Below is a small trained network, with its code and all its weights. Each question gives an input and a class and asks what happens when units are switched off, that is, made to give their printed mean instead of their output.

import numpy as np


def w(rows, s, z=0):
    codes = np.array(rows[::2]) - 128.0
    scale = np.full(codes.shape[1], s)
    scale[-1] = z or s
    return codes * scale


def f(y):
    return np.maximum(y, 0)


def log_softmax(a):
    a = a - a.max(-1, keepdims=True)
    return a - np.log(np.exp(a).sum(-1, keepdims=True))


def net(x, mask):
    res = np.array(x, float).reshape(1, 5) / 4 @ E
    y = f(res @ A[0][:, :-1].T + A[0][:, -1])
    res = res + np.where(mask, y, B[0][:, -1]) @ B[0][:, :-1]
    return log_softmax(res[-1] @ U[:, :-1].T + U[:, -1])


A, B = {}, {}
E = w([
[186,65,214,223,103,158,202,49,123,199,151],'x0',
[94,141,128,105,98,145,130,108,133,150,91],'x1',
[122,116,110,116,71,131,143,137,135,119,100],'x2',
[162,241,159,125,74,99,168,98,182,122,246],'x3',
[126,126,123,80,174,146,136,84,125,134,163],'x4',
],0.014)
A[0] = w([
[186,59,150,193,107,160,184,72,135,215,132,50],'n1',
[103,181,61,89,145,119,41,168,152,80,126,5],'n2',
[113,49,118,127,147,126,101,128,97,136,102,170],'n3',
[111,166,150,118,90,80,143,130,146,128,206,153],'n4',
[134,51,113,129,170,173,115,140,23,130,61,191],'n5',
[183,248,141,124,94,105,183,97,205,119,153,216],'n6',
],0.012,0.0028)
B[0] = w([
[56,95,48,27,114,9,34,3,87,117,81,255],'n1',
[96,68,77,97,122,30,130,106,43,12,80,218],'n2',
[203,161,145,141,142,147,137,206,238,129,155,187],'n3',
[156,141,150,176,142,118,166,138,181,145,157,201],'n4',
[157,147,159,202,147,230,195,108,190,181,178,225],'n5',
[144,159,164,234,174,240,154,156,156,122,122,242],'n6',
],0.011,0.024)
U = w([
[143,114,178,188,132,230,162,200,254,134,158,250],'0',
[92,81,105,84,125,14,108,137,27,83,132,6],'1',
],0.011,0.0017)

Each question gives the input, the list of numbers given to net, and the class t.
The units are the neurons (one row each of A and B). Each row of codes is followed by its name. A weight is (code - 128) times the scale printed after its matrix; where a second scale follows, it is the last column's (A, B and U).
mask holds one flag per neuron, in row order. A switched-off neuron (its flag False) gives its mean, the last column of its row in B, instead of its output. The means were averaged over made-up inputs and are rounded, as every weight is.
A unit's drop is (log p(t) with every unit on - log p(t) with that unit switched off) / (log p(t) with every unit on - log p(t) with every unit switched off).
most important unit: the unit with the biggest drop
top k neurons: the k neurons with the biggest drops, biggest first
drop of u: that unit's drop, to one decimal
input [-6,0,-5,-8,8], class 0: most important unit	n5
input [-8,8,0,8,6], class 0: top 3 neurons	[n6 n1 n4]
input [-5,5,-6,-5,-6], class 0: top 3 neurons	[n1 n5 n3]
input [-2,2,0,1,-3], class 1: top 2 neurons	[n5 n6]
input [-2,-4,-7,1,1], class 1: top 3 neurons	[n5 n6 n3]
input [-4,-1,-2,-6,-8], class 0: top 2 neurons	[n5 n1]
input [6,7,0,4,-8], class 1: top 2 neurons	[n1 n5]
input [8,-8,4,6,4], class 1: top 2 neurons	[n1 n5]
input [7,-8,7,-6,-3], class 1: top 3 neurons	[n1 n6 n4]
input [8,0,2,-7,0], class 1: top 2 neurons	[n1 n6]
input [-6,0,8,-8,-4], class 0: drop of n5	2.0
input [6,5,3,3,-1], class 1: drop of n1	1.5
input [-2,-8,-2,-5,2], class 0: drop of n2	0.0
input [6,7,1,3,0], class 1: top neuron	[n1]
